Below is a small trained network, with its code and all its weights. Each question gives an input and a target symbol and asks what happens when units are switched off, that is, made to give their printed mean instead of their output.

import numpy as np


def w(rows, s, z=0):
    codes = np.array(rows[::2]) - 128.0
    scale = np.full(codes.shape[1], s)
    scale[-1] = z or s
    return codes * scale


def norm(h):
    return h / np.sqrt((h * h).mean(-1, keepdims=True) + 1e-5)


def f(y):
    return np.maximum(y, 0)


def softmax(a):
    e = np.exp(a - a.max(-1, keepdims=True))
    return e / e.sum(-1, keepdims=True)


def log_softmax(a):
    a = a - a.max(-1, keepdims=True)
    return a - np.log(np.exp(a).sum(-1, keepdims=True))


def net(x, mask):
    ids = ['ΓΔΛΣΦΨβεζηθμξπτω'.index(c) for c in x.split()]
    T = len(ids)
    res = E[ids] + P[:T]
    u = 0
    for l in range(2):
        q, k, v = (norm(res) @ M[l].T for M in (Q, K, V))
        z = softmax(np.where(np.tri(T) > 0, q @ k.T / 3**0.5, -1e9)) @ v
        res = res + np.where(mask[u], z, O[l][:, -1]) @ O[l][:, :-1]
        u += 1
        y = f(norm(res) @ A[l][:, :-1].T + A[l][:, -1])
        res = res + np.where(mask[u : u + 8], y, B[l][:, -1]) @ B[l][:, :-1]
        u += 8
    return log_softmax(norm(res)[-1] @ U[:, :-1].T + U[:, -1])


Q, K, V, O, A, B = {}, {}, {}, {}, {}, {}
E = w([
[146,147,57],'Γ',
[125,161,147],'Δ',
[128,149,162],'Λ',
[187,108,53],'Σ',
[159,149,52],'Φ',
[125,130,152],'Ψ',
[125,161,146],'β',
[124,161,147],'ε',
[129,164,162],'ζ',
[128,157,161],'η',
[127,148,162],'θ',
[232,129,131],'μ',
[121,123,50],'ξ',
[177,161,64],'π',
[23,254,160],'τ',
[23,102,193],'ω',
],0.0039)
P = w([
[108,64,46],'0',
[208,146,186],'1',
[223,148,175],'2',
[232,158,168],'3',
[238,157,167],'4',
[243,168,167],'5',
[246,175,163],'6',
[249,175,160],'7',
[250,183,158],'8',
[252,183,154],'9',
],0.0015)
Q[0] = w([
[5,142,61],'L0H1',
[160,105,103],'L0H1',
[68,57,25],'L0H1',
],0.003)
K[0] = w([
[143,170,153],'L0H1',
[106,130,161],'L0H1',
[230,216,253],'L0H1',
],0.0041)
V[0] = w([
[168,166,72],'L0H1',
[214,251,123],'L0H1',
[188,68,32],'L0H1',
],0.0022)
O[0] = w([
[124,68,163,160],'L0H1',
[74,61,178,253],'L0H1',
[3,224,82,87],'L0H1',
],0.0024,0.0013)
A[0] = w([
[219,254,150,62],'L0N1',
[188,107,141,73],'L0N2',
[238,149,59,142],'L0N3',
[232,226,187,161],'L0N4',
[131,111,214,133],'L0N5',
[193,49,56,255],'L0N6',
[32,84,218,164],'L0N7',
[147,252,87,28],'L0N8',
],0.0025,0.00098)
B[0] = w([
[100,3,122,215],'L0N1',
[140,115,130,152],'L0N2',
[166,100,152,180],'L0N3',
[136,60,81,252],'L0N4',
[79,139,116,176],'L0N5',
[152,153,197,163],'L0N6',
[133,55,85,146],'L0N7',
[136,96,169,149],'L0N8',
],0.0037)
Q[1] = w([
[139,2,196],'L1H1',
[34,87,239],'L1H1',
[143,28,209],'L1H1',
],0.0066)
K[1] = w([
[68,151,2],'L1H1',
[8,147,123],'L1H1',
[80,150,44],'L1H1',
],0.0053)
V[1] = w([
[54,72,150],'L1H1',
[133,155,147],'L1H1',
[148,118,254],'L1H1',
],0.0048)
O[1] = w([
[38,176,17,202],'L1H1',
[118,130,179,2],'L1H1',
[2,114,167,97],'L1H1',
],0.0031,0.00072)
A[1] = w([
[120,106,51,10],'L1N1',
[163,170,121,231],'L1N2',
[253,156,128,201],'L1N3',
[128,64,179,93],'L1N4',
[116,159,139,86],'L1N5',
[96,245,162,84],'L1N6',
[198,59,91,199],'L1N7',
[184,151,133,232],'L1N8',
],0.0056,0.0014)
B[1] = w([
[59,111,185,136],'L1N1',
[78,162,231,147],'L1N2',
[84,96,80,214],'L1N3',
[144,151,85,195],'L1N4',
[122,177,151,130],'L1N5',
[170,252,205,134],'L1N6',
[126,215,170,253],'L1N7',
[86,85,55,171],'L1N8',
],0.004,0.0058)
U = w([
[149,129,79,30],'Γ',
[35,185,61,192],'Δ',
[171,149,193,86],'Λ',
[142,177,60,143],'Σ',
[166,105,61,107],'Φ',
[224,51,121,184],'Ψ',
[72,163,97,19],'β',
[76,164,97,29],'ε',
[70,71,147,123],'ζ',
[101,48,216,254],'η',
[175,146,194,125],'θ',
[22,58,109,137],'μ',
[139,136,49,100],'ξ',
[185,116,85,106],'π',
[149,198,161,69],'τ',
[68,252,187,94],'ω',
],0.012,0.0023)

Each question gives the input, a string of symbols that net reads in full, and the target symbol t.
The units are the heads (3 rows each of Q, K, V and O) and the neurons (one row each of A and B). Each row of codes is followed by its name. A weight is (code - 128) times the scale printed after its matrix; where a second scale follows, it is the last column's (O, A, B and U).
mask holds one flag per unit, layer by layer, with each layer's heads first. A switched-off unit (its flag False) gives its mean, the last column of its rows in O or B, instead of its output. The means were averaged over made-up inputs and are rounded, as every weight is.
A unit's drop is (log p(t) with every unit on - log p(t) with that unit switched off) / (log p(t) with every unit on - log p(t) with every unit switched off).
most important unit: the unit with the biggest drop
k most important neurons: the k neurons with the biggest drops, biggest first
k most important neurons of layer l: the k neurons of layer l with the biggest drops, biggest first
input μ θ Ψ η ξ Δ μ θ, target μ: 2 most important neurons of layer 0 -> L0N6; L0N3
input Ψ ξ η μ Λ Φ Σ τ Ψ β, target Ψ: most important unit -> L0N1
input Δ Ψ Λ Ψ η Δ Γ ε, target Δ: 4 most important neurons -> L0N1; L0N3; L1N7; L0N6
input Δ ω η π ε Ψ Ψ, target Δ: 2 most important neurons -> L0N1; L1N7
input Δ θ Φ Φ τ ζ Δ, target Δ: 2 most important neurons of layer 0 -> L0N3; L0N1
input μ θ ε η Ψ Γ μ η β, target μ: 2 most important neurons -> L1N7; L0N6
input Δ β η θ η Δ, target Δ: 3 most important neurons of layer 0 -> L0N1; L0N3; L0N6
input Ψ Δ ξ Γ η μ Δ, target Ψ: 3 most important neurons -> L0N1; L0N4; L0N5
input Δ η ξ Δ Ψ τ ζ, target Δ: 2 most important neurons of layer 1 -> L1N7; L1N3
input η Ψ Δ Γ Λ Λ, target η: 3 most important neurons of layer 0 -> L0N6; L0N3; L0N5
input μ Δ Λ η ω θ Γ π β, target μ: 3 most important neurons of layer 0 -> L0N6; L0N1; L0N3
input θ Ψ τ θ Ψ Ψ β η ξ, target Δ: 3 most important neurons of layer 1 -> L1N3; L1N8; L1N7
input Ψ Ψ Λ ζ Ψ, target Ψ: 4 most important neurons of layer 0 -> L0N1; L0N4; L0N5; L0N7
input η τ Δ ω η ζ θ, target η: 2 most important neurons -> L1N7; L1N3
input η Λ ξ Λ η Ψ Ψ Δ, target η: 4 most important neurons -> L0N1; L1N3; L1N8; L0N6
input Ψ Ψ η Γ π η Δ ξ θ η, target Ψ: 2 most important neurons of layer 1 -> L1N2; L1N4
input η Γ Ψ Σ θ ζ, target η: 4 most important neurons -> L1N7; L1N3; L0N6; L1N8
input η ω Δ ζ η β, target η: 3 most important neurons -> L0N1; L1N3; L1N8
input η η Δ Φ η ζ Δ ε η Δ, target η: 3 most important neurons -> L1N3; L1N8; L1N7
input μ Ψ θ Δ ζ θ, target μ: most important neuron -> L1N7
input μ ζ Ψ τ Δ π ζ θ η Δ, target μ: 2 most important neurons -> L1N7; L0N6
input η Ψ β, target η: 2 most important neurons -> L1N3; L1N8
input Δ μ β, target Δ: 2 most important neurons of layer 1 -> L1N7; L1N1
input ω η π θ, target ω: 2 most important neurons of layer 1 -> L1N3; L1N8
